Here is a tiny trained network, its code and every weight. The questions are about switching its units off for an input and a class, where a switched-off unit gives its printed mean instead of its output.

import numpy as np


def w(rows, s, z=0):
    codes = np.array(rows[::2]) - 128.0
    scale = np.full(codes.shape[1], s)
    scale[-1] = z or s
    return codes * scale


def f(y):
    return y / 2 * (1 + np.tanh(0.7978845608 * (y + 0.044715 * y**3)))


def log_softmax(a):
    a = a - a.max(-1, keepdims=True)
    return a - np.log(np.exp(a).sum(-1, keepdims=True))


def net(x, mask):
    res = np.array(x, float).reshape(1, 8) / 4 @ E
    y = f(res @ A[0][:, :-1].T + A[0][:, -1])
    res = res + np.where(mask, y, B[0][:, -1]) @ B[0][:, :-1]
    return log_softmax(res[-1] @ U[:, :-1].T + U[:, -1])


A, B = {}, {}
E = w([
[214,102,195,20,132,10,143,126,73,236,179,94],'x0',
[106,147,88,124,69,56,112,143,134,177,133,115],'x1',
[115,151,134,103,93,47,163,142,208,133,116,94],'x2',
[112,74,77,188,162,108,131,154,118,154,116,60],'x3',
[73,170,219,162,35,183,133,101,85,89,254,249],'x4',
[244,192,90,165,118,171,65,89,169,238,64,158],'x5',
[135,159,154,158,76,178,67,222,112,101,152,141],'x6',
[105,156,126,144,129,94,140,181,171,156,126,123],'x7',
],0.0097)
A[0] = w([
[126,143,172,180,126,213,147,60,122,128,116,191,168],'n1',
[31,64,167,93,99,93,197,77,67,132,214,154,125],'n2',
[94,81,108,139,162,205,85,120,135,83,96,119,13],'n3',
[49,74,194,212,123,125,125,176,91,35,204,154,105],'n4',
[63,99,6,254,167,171,149,134,132,105,81,54,87],'n5',
[137,31,126,108,235,147,113,106,51,143,148,83,83],'n6',
[218,132,92,112,210,139,135,21,97,106,80,75,219],'n7',
[59,149,85,109,160,153,127,203,109,64,99,95,125],'n8',
[186,43,134,82,181,187,126,159,144,144,11,132,2],'n9',
],0.0078,0.0064)
B[0] = w([
[151,180,70,139,99,194,63,150,127,143,73,208,201],'n1',
[35,141,161,139,177,133,171,137,111,105,193,22,243],'n2',
[183,90,145,101,155,111,96,115,117,140,81,122,165],'n3',
[81,99,185,65,170,28,186,116,132,92,66,133,247],'n4',
[186,112,178,108,82,137,119,121,209,78,48,255,231],'n5',
[120,109,62,193,50,104,143,81,183,183,123,53,191],'n6',
[121,128,104,127,129,65,148,213,149,199,68,123,224],'n7',
[232,86,98,129,143,127,87,84,150,111,82,153,188],'n8',
[112,112,152,72,137,100,124,103,160,154,182,49,176],'n9',
],0.0085,0.015)
U = w([
[162,113,125,128,122,137,143,136,136,184,65,171,253],'0',
[132,159,138,183,102,254,111,140,49,160,197,173,35],'1',
[114,109,129,112,133,70,182,137,133,192,121,76,154],'2',
[94,119,168,117,145,164,185,116,119,92,140,164,67],'3',
],0.012,0.0042)

Each question gives the input, the list of numbers given to net, and the class t.
The units are the neurons (one row each of A and B). Each row of codes is followed by its name. A weight is (code - 128) times the scale printed after its matrix; where a second scale follows, it is the last column's (A, B and U).
mask holds one flag per neuron, in row order. A switched-off neuron (its flag False) gives its mean, the last column of its row in B, instead of its output. The means were averaged over made-up inputs and are rounded, as every weight is.
A unit's drop is (log p(t) with every unit on - log p(t) with that unit switched off) / (log p(t) with every unit on - log p(t) with every unit switched off).
The circuit of an input: a set's keep is (log p(t) with only the set's units on - log p(t) with every unit switched off) / (log p(t) with every unit on - log p(t) with every unit switched off). Starting from all 9 units, units are removed one at a time, each time the one whose removal leaves the highest keep (on an exact tie, the one counted first), for as long as the keep stays at least 0.8.
circuit, biggest first: the units of the circuit, biggest drop first
top k neurons: the k neurons with the biggest drops, biggest first
drop when u is switched off: that unit's drop, to one decimal
input [-6,1,-5,3,-3,-5,-8,0], class 0: top neuron -> [n5]
input [-7,6,-8,8,8,3,3,-8], class 0: circuit, biggest first -> [n4, n1]
input [-6,3,-7,0,0,-4,-6,4], class 0: top 2 neurons -> [n5, n8]
input [2,-8,4,8,6,6,3,-8], class 1: circuit, biggest first -> [n4, n5]
input [1,-8,-8,5,3,-2,-4,-4], class 2: top 2 neurons -> [n6, n2]
input [-3,8,-6,2,4,5,-3,-1], class 1: circuit, biggest first -> [n4, n7]
input [-6,2,-7,1,3,-2,1,-3], class 0: top 2 neurons -> [n1, n3]
input [1,-1,-4,-7,-8,1,8,2], class 2: top 2 neurons -> [n5, n9]
input [0,-4,1,0,0,-7,2,-5], class 2: top 3 neurons -> [n5, n6, n4]
input [-8,-6,-4,-4,5,5,7,-3], class 0: top 2 neurons -> [n4, n3]
input [-1,6,0,-3,-7,1,2,4], class 0: top 3 neurons -> [n2, n4, n6]
input [-2,-8,6,4,6,4,-5,-8], class 1: top 3 neurons -> [n4, n5, n1]
input [-6,-3,-5,-5,8,-1,8,6], class 3: top 2 neurons -> [n4, n7]
input [-1,-5,1,5,4,-5,-6,-6], class 2: circuit, biggest first -> [n6]
input [-2,3,-2,8,-3,4,-7,-4], class 0: drop when n2 is switched off -> 0.3
input [-2,-2,5,-5,-7,6,-8,0], class 2: drop when n1 is switched off -> 0.2
input [-3,-6,0,-4,6,3,-5,8], class 1: drop when n1 is switched off -> 0.2
